Here is a tiny trained network, its code and every weight. The questions are about switching its units off for an input and a class, where a switched-off unit gives its printed mean instead of its output.

import numpy as np


def w(rows, s, z=0):
    codes = np.array(rows[::2]) - 128.0
    scale = np.full(codes.shape[1], s)
    scale[-1] = z or s
    return codes * scale


def f(y):
    return y / 2 * (1 + np.tanh(0.7978845608 * (y + 0.044715 * y**3)))


def log_softmax(a):
    a = a - a.max(-1, keepdims=True)
    return a - np.log(np.exp(a).sum(-1, keepdims=True))


def net(x, mask):
    res = np.array(x, float).reshape(1, 7) / 4 @ E
    y = f(res @ A[0][:, :-1].T + A[0][:, -1])
    res = res + np.where(mask, y, B[0][:, -1]) @ B[0][:, :-1]
    return log_softmax(res[-1] @ U[:, :-1].T + U[:, -1])


A, B = {}, {}
E = w([
[115,92,214,117,77,181,53],'x0',
[131,130,131,125,138,130,122],'x1',
[104,137,122,140,106,125,144],'x2',
[175,120,146,247,142,143,119],'x3',
[96,144,123,146,97,122,155],'x4',
[107,130,184,146,149,4,94],'x5',
[198,219,153,115,76,118,171],'x6',
],0.014)
A[0] = w([
[90,134,144,3,104,71,145,37],'neuron 0',
[162,197,152,138,121,101,130,30],'neuron 1',
[172,183,149,83,92,125,140,158],'neuron 2',
[92,130,201,97,84,160,96,124],'neuron 3',
[48,45,106,141,153,99,117,102],'neuron 4',
[173,113,151,212,116,99,135,128],'neuron 5',
[99,111,131,148,71,150,91,78],'neuron 6',
[102,159,167,125,123,25,84,3],'neuron 7',
[128,102,202,122,96,133,114,36],'neuron 8',
[145,115,167,139,132,48,117,76],'neuron 9',
[111,160,74,112,189,80,190,56],'neuron 10',
[186,160,160,112,73,83,148,37],'neuron 11',
],0.013,0.0034)
B[0] = w([
[105,214,141,157,147,165,7,238],'neuron 0',
[127,98,167,131,152,126,132,180],'neuron 1',
[106,100,152,106,144,140,182,211],'neuron 2',
[190,144,84,184,133,72,161,216],'neuron 3',
[113,109,164,96,191,134,195,252],'neuron 4',
[90,166,129,183,152,182,27,209],'neuron 5',
[188,167,143,128,149,145,147,176],'neuron 6',
[129,98,111,73,31,159,169,207],'neuron 7',
[129,138,127,147,114,74,140,179],'neuron 8',
[115,125,77,132,58,143,158,189],'neuron 9',
[164,151,90,158,134,86,134,232],'neuron 10',
[128,99,202,119,185,133,179,195],'neuron 11',
],0.013,0.014)
U = w([
[82,169,150,158,145,147,67,172],'0',
[194,144,108,164,140,5,144,10],'1',
[86,99,201,103,177,110,170,39],'2',
[142,118,82,97,67,198,156,254],'3',
],0.014,0.0035)

Each question gives the input, the list of numbers given to net, and the class t.
The units are the neurons (one row each of A and B). Each row of codes is followed by its name. A weight is (code - 128) times the scale printed after its matrix; where a second scale follows, it is the last column's (A, B and U).
mask holds one flag per neuron, in row order. A switched-off neuron (its flag False) gives its mean, the last column of its row in B, instead of its output. The means were averaged over made-up inputs and are rounded, as every weight is.
A unit's drop is (log p(t) with every unit on - log p(t) with that unit switched off) / (log p(t) with every unit on - log p(t) with every unit switched off).
The circuit of an input: a set's keep is (log p(t) with only the set's units on - log p(t) with every unit switched off) / (log p(t) with every unit on - log p(t) with every unit switched off). Starting from all 12 units, units are removed one at a time, each time the one whose removal leaves the highest keep (on an exact tie, the one counted first), for as long as the keep stays at least 0.8.
units of the circuit, in order: the units of the circuit, biggest drop first
most important unit: the unit with the biggest drop
top k neurons: the k neurons with the biggest drops, biggest first
drop when u is switched off: that unit's drop, to one decimal
input [8,5,-5,0,-1,5,0], class 1: units of the circuit, in order : (neuron 3)
input [8,1,-8,6,1,8,-4], class 1: top 3 neurons : (neuron 8; neuron 3; neuron 0)
input [8,6,5,-7,5,8,-7], class 1: top 3 neurons : (neuron 3; neuron 8; neuron 5)
input [-2,3,-4,6,-7,-4,1], class 0: top 2 neurons : (neuron 7; neuron 5)
input [1,2,-3,-7,3,7,6], class 0: top 4 neurons : (neuron 0; neuron 4; neuron 11; neuron 1)
input [4,2,6,-3,-8,-4,2], class 1: units of the circuit, in order : (neuron 3; neuron 7)
input [6,3,5,3,-2,-3,6], class 1: top 3 neurons : (neuron 3; neuron 4; neuron 8)
input [0,-2,6,-4,5,-8,8], class 2: units of the circuit, in order : (neuron 11; neuron 2)
input [-5,-1,6,1,-1,-5,7], class 2: units of the circuit, in order : (neuron 2; neuron 11)
input [8,-3,-5,7,1,-8,6], class 1: units of the circuit, in order : (neuron 3; neuron 8)
input [8,8,-2,7,6,-4,3], class 1: top 4 neurons : (neuron 3; neuron 0; neuron 8; neuron 6)
input [4,-6,4,1,-5,-6,-7], class 2: top 2 neurons : (neuron 4; neuron 7)
input [3,-5,-6,-8,8,2,6], class 0: top 2 neurons : (neuron 0; neuron 4)
input [1,2,5,-5,-8,-1,8], class 2: units of the circuit, in order : (neuron 11)
input [3,-7,-6,0,-7,8,-7], class 3: top 3 neurons : (neuron 7; neuron 9; neuron 11)
input [-5,7,-7,-6,-1,7,3], class 3: top 3 neurons : (neuron 7; neuron 9; neuron 5)
input [5,3,5,2,6,5,2], class 1: top 2 neurons : (neuron 3; neuron 8)
input [8,-8,6,7,-7,-7,-5], class 1: top 2 neurons : (neuron 3; neuron 0)
input [2,3,3,6,2,8,-3], class 3: top 2 neurons : (neuron 7; neuron 9)
input [8,-6,-1,0,-4,3,7], class 1: top 3 neurons : (neuron 3; neuron 8; neuron 4)
input [2,-3,-1,-1,1,-3,-7], class 2: most important unit : neuron 4
input [2,-2,1,-1,3,0,-2], class 1: units of the circuit, in order : (neuron 5; neuron 2)
input [-6,-3,-3,-8,5,0,4], class 0: drop when neuron 0 is switched off : 2.2
input [2,-2,5,4,-7,-3,6], class 2: drop when neuron 11 is switched off : 0.2
input [-4,-2,5,-7,0,2,4], class 0: drop when neuron 0 is switched off : 2.0
input [-4,8,-8,8,2,6,4], class 0: drop when neuron 5 is switched off : 1.1
input [0,1,-2,8,-8,2,2], class 0: most important unit : neuron 5
